Below are the code and all the weights of a small trained network. Each question names an input and a target symbol and asks about switching units off, where a switched-off unit gives its printed mean instead of its output.

import numpy as np


def w(rows, s, z=0):
    codes = np.array(rows[::2]) - 128.0
    scale = np.full(codes.shape[1], s)
    scale[-1] = z or s
    return codes * scale


def norm(h):
    return h / np.sqrt((h * h).mean(-1, keepdims=True) + 1e-5)


def f(y):
    return np.maximum(y, 0)


def softmax(a):
    e = np.exp(a - a.max(-1, keepdims=True))
    return e / e.sum(-1, keepdims=True)


def log_softmax(a):
    a = a - a.max(-1, keepdims=True)
    return a - np.log(np.exp(a).sum(-1, keepdims=True))


def net(x, mask):
    ids = ['ΔΛΞΠΦΩβεζτψ'.index(c) for c in x.split()]
    T = len(ids)
    res = E[ids] + P[:T]
    r = norm(res)
    for j in range(2):
        rows = slice(3 * j, 3 * j + 3)
        q, k, v = (r @ M[0][rows].T for M in (Q, K, V))
        z = softmax(np.where(np.tri(T) > 0, q @ k.T / 3**0.5, -1e9)) @ v
        o = O[0][rows]
        res = res + np.where(mask[j], z, o[:, -1]) @ o[:, :-1]
    y = f(norm(res) @ A[0][:, :-1].T + A[0][:, -1])
    res = res + np.where(mask[2:6], y, B[0][:, -1]) @ B[0][:, :-1]
    return log_softmax(norm(res)[-1] @ U[:, :-1].T + U[:, -1])


Q, K, V, O, A, B = {}, {}, {}, {}, {}, {}
E = w([
[118,127,222,125,194,183,238,78],'Δ',
[119,105,118,152,70,120,114,65],'Λ',
[93,2,105,32,10,148,181,175],'Ξ',
[70,96,160,61,220,150,160,75],'Π',
[179,80,184,98,156,129,36,112],'Φ',
[188,134,101,119,103,25,155,128],'Ω',
[168,161,178,134,125,81,86,85],'β',
[184,80,187,108,110,87,81,47],'ε',
[223,94,145,192,93,123,137,144],'ζ',
[133,100,156,152,60,40,87,40],'τ',
[40,119,98,145,170,47,105,205],'ψ',
],0.021)
P = w([
[112,208,25,127,119,239,103,174],'0',
[60,14,90,133,132,83,95,66],'1',
[88,26,91,81,190,84,92,104],'2',
[114,74,119,101,185,72,103,141],'3',
[109,71,138,93,166,54,123,156],'4',
[106,35,142,99,165,51,138,160],'5',
[129,74,131,85,155,38,146,206],'6',
[126,49,132,83,162,14,170,223],'7',
[122,1,145,88,156,43,210,220],'8',
[117,52,121,46,159,47,144,194],'9',
],0.0099)
Q[0] = w([
[43,130,90,121,140,148,179,207],'h1',
[165,82,149,47,142,81,152,95],'h1',
[8,141,183,30,207,186,204,101],'h1',
[81,104,105,28,140,235,200,137],'h2',
[23,211,60,185,177,211,134,177],'h2',
[13,60,178,78,238,134,233,158],'h2',
],0.014)
K[0] = w([
[90,38,171,111,151,50,122,172],'h1',
[151,182,50,107,91,192,193,158],'h1',
[142,38,147,148,135,47,175,220],'h1',
[152,2,166,68,115,59,226,200],'h2',
[96,33,226,130,200,10,154,101],'h2',
[122,89,114,117,144,55,178,236],'h2',
],0.015)
V[0] = w([
[236,78,147,223,51,155,151,193],'h1',
[191,175,138,91,117,71,65,58],'h1',
[122,117,8,26,56,143,156,156],'h1',
[232,205,184,167,159,189,202,33],'h2',
[43,207,90,218,176,104,38,212],'h2',
[120,213,69,169,129,15,187,156],'h2',
],0.015)
O[0] = w([
[193,73,231,204,137,185,168,188,87],'h1',
[153,182,166,107,106,113,40,118,127],'h1',
[151,57,114,155,127,55,127,51,179],'h1',
[154,252,127,168,112,223,127,92,2],'h2',
[24,55,179,103,130,167,80,145,188],'h2',
[92,147,211,42,118,92,167,76,156],'h2',
],0.021)
A[0] = w([
[122,93,126,221,204,25,127,153,217],'n1',
[124,163,159,77,35,107,66,123,2],'n2',
[175,159,225,225,21,108,152,124,101],'n3',
[164,70,190,154,156,40,7,125,64],'n4',
],0.013,0.0065)
B[0] = w([
[60,133,176,79,172,253,172,100,252],'n1',
[103,90,129,131,41,94,181,197,143],'n2',
[135,75,218,10,180,120,137,151,172],'n3',
[110,82,50,80,59,193,170,103,231],'n4',
],0.014,0.013)
U = w([
[78,184,116,138,122,159,228,124,216],'Δ',
[106,78,113,116,88,215,172,71,3],'Λ',
[171,63,92,206,68,31,193,167,159],'Ξ',
[111,149,55,93,152,85,95,75,60],'Π',
[133,68,100,155,92,159,82,208,106],'Φ',
[170,160,196,75,179,58,166,28,110],'Ω',
[79,173,196,112,116,142,76,149,119],'β',
[200,139,144,143,157,22,58,166,247],'ε',
[138,101,211,150,133,145,170,219,145],'ζ',
[174,91,96,44,8,116,129,185,9],'τ',
[11,91,162,154,189,69,89,179,198],'ψ',
],0.012,0.0058)

Each question gives the input, a string of symbols that net reads in full, and the target symbol t.
The units are the heads (3 rows each of Q, K, V and O) and the neurons (one row each of A and B). Each row of codes is followed by its name. A weight is (code - 128) times the scale printed after its matrix; where a second scale follows, it is the last column's (O, A, B and U).
mask holds one flag per unit, heads first, then neurons. A switched-off unit (its flag False) gives its mean, the last column of its rows in O or B, instead of its output. The means were averaged over made-up inputs and are rounded, as every weight is.
A unit's drop is (log p(t) with every unit on - log p(t) with that unit switched off) / (log p(t) with every unit on - log p(t) with every unit switched off).
The circuit of an input: a set's keep is (log p(t) with only the set's units on - log p(t) with every unit switched off) / (log p(t) with every unit on - log p(t) with every unit switched off). Starting from all 6 units, units are removed one at a time, each time the one whose removal leaves the highest keep (on an exact tie, the one counted first), for as long as the keep stays at least 0.8.
units of the circuit, in order: the units of the circuit, biggest drop first
most important unit: the unit with the biggest drop
heads that matter: for each layer, one digit per head in row order, 1 if its drop is at least 0.15 and else 0, layers parted by /
drop when u is switched off: that unit's drop, to one decimal
input ε ζ β, target ε: units of the circuit, in order -> [h2; h1]
input Ω Ξ β Φ Ω ε Ω, target Ω: heads that matter -> 01
input τ ε ψ Ξ ζ Π τ β Δ Π, target ζ: heads that matter -> 10
input ζ ψ Ω Π ψ Λ ε, target ζ: heads that matter -> 10
input ε ε Ω, target ε: heads that matter -> 11
input Φ Ω τ Φ ζ Π ψ ψ Φ, target Φ: heads that matter -> 01
input Λ Ω ψ ε ψ Δ ζ, target Λ: heads that matter -> 01
input Λ ψ τ Π Ω, target Λ: heads that matter -> 01
input τ β ψ ζ Δ ζ ψ ε ε Φ, target τ: units of the circuit, in order -> [h1; n4; h2; n2]
input Π ψ β ζ Ω Ω Φ, target Π: units of the circuit, in order -> [h1; h2]
input Λ τ τ Ω Ξ ε, target Λ: units of the circuit, in order -> [h2; n4]
input τ ψ β τ Ω, target τ: units of the circuit, in order -> [h1; n4; h2]
input τ Ω ψ Ω ζ ψ ε, target τ: most important unit -> h1
input Ω Ω ψ Ω ψ Ξ ψ τ, target Ω: units of the circuit, in order -> [h2]
input Δ Ξ ψ ψ ε, target Δ: drop when h2 is switched off -> 0.7
input Ω ψ Ω β ε ψ β ε Ξ Φ, target Ω: drop when h2 is switched off -> 0.8
input ε Λ Π, target Π: drop when h2 is switched off -> 0.3
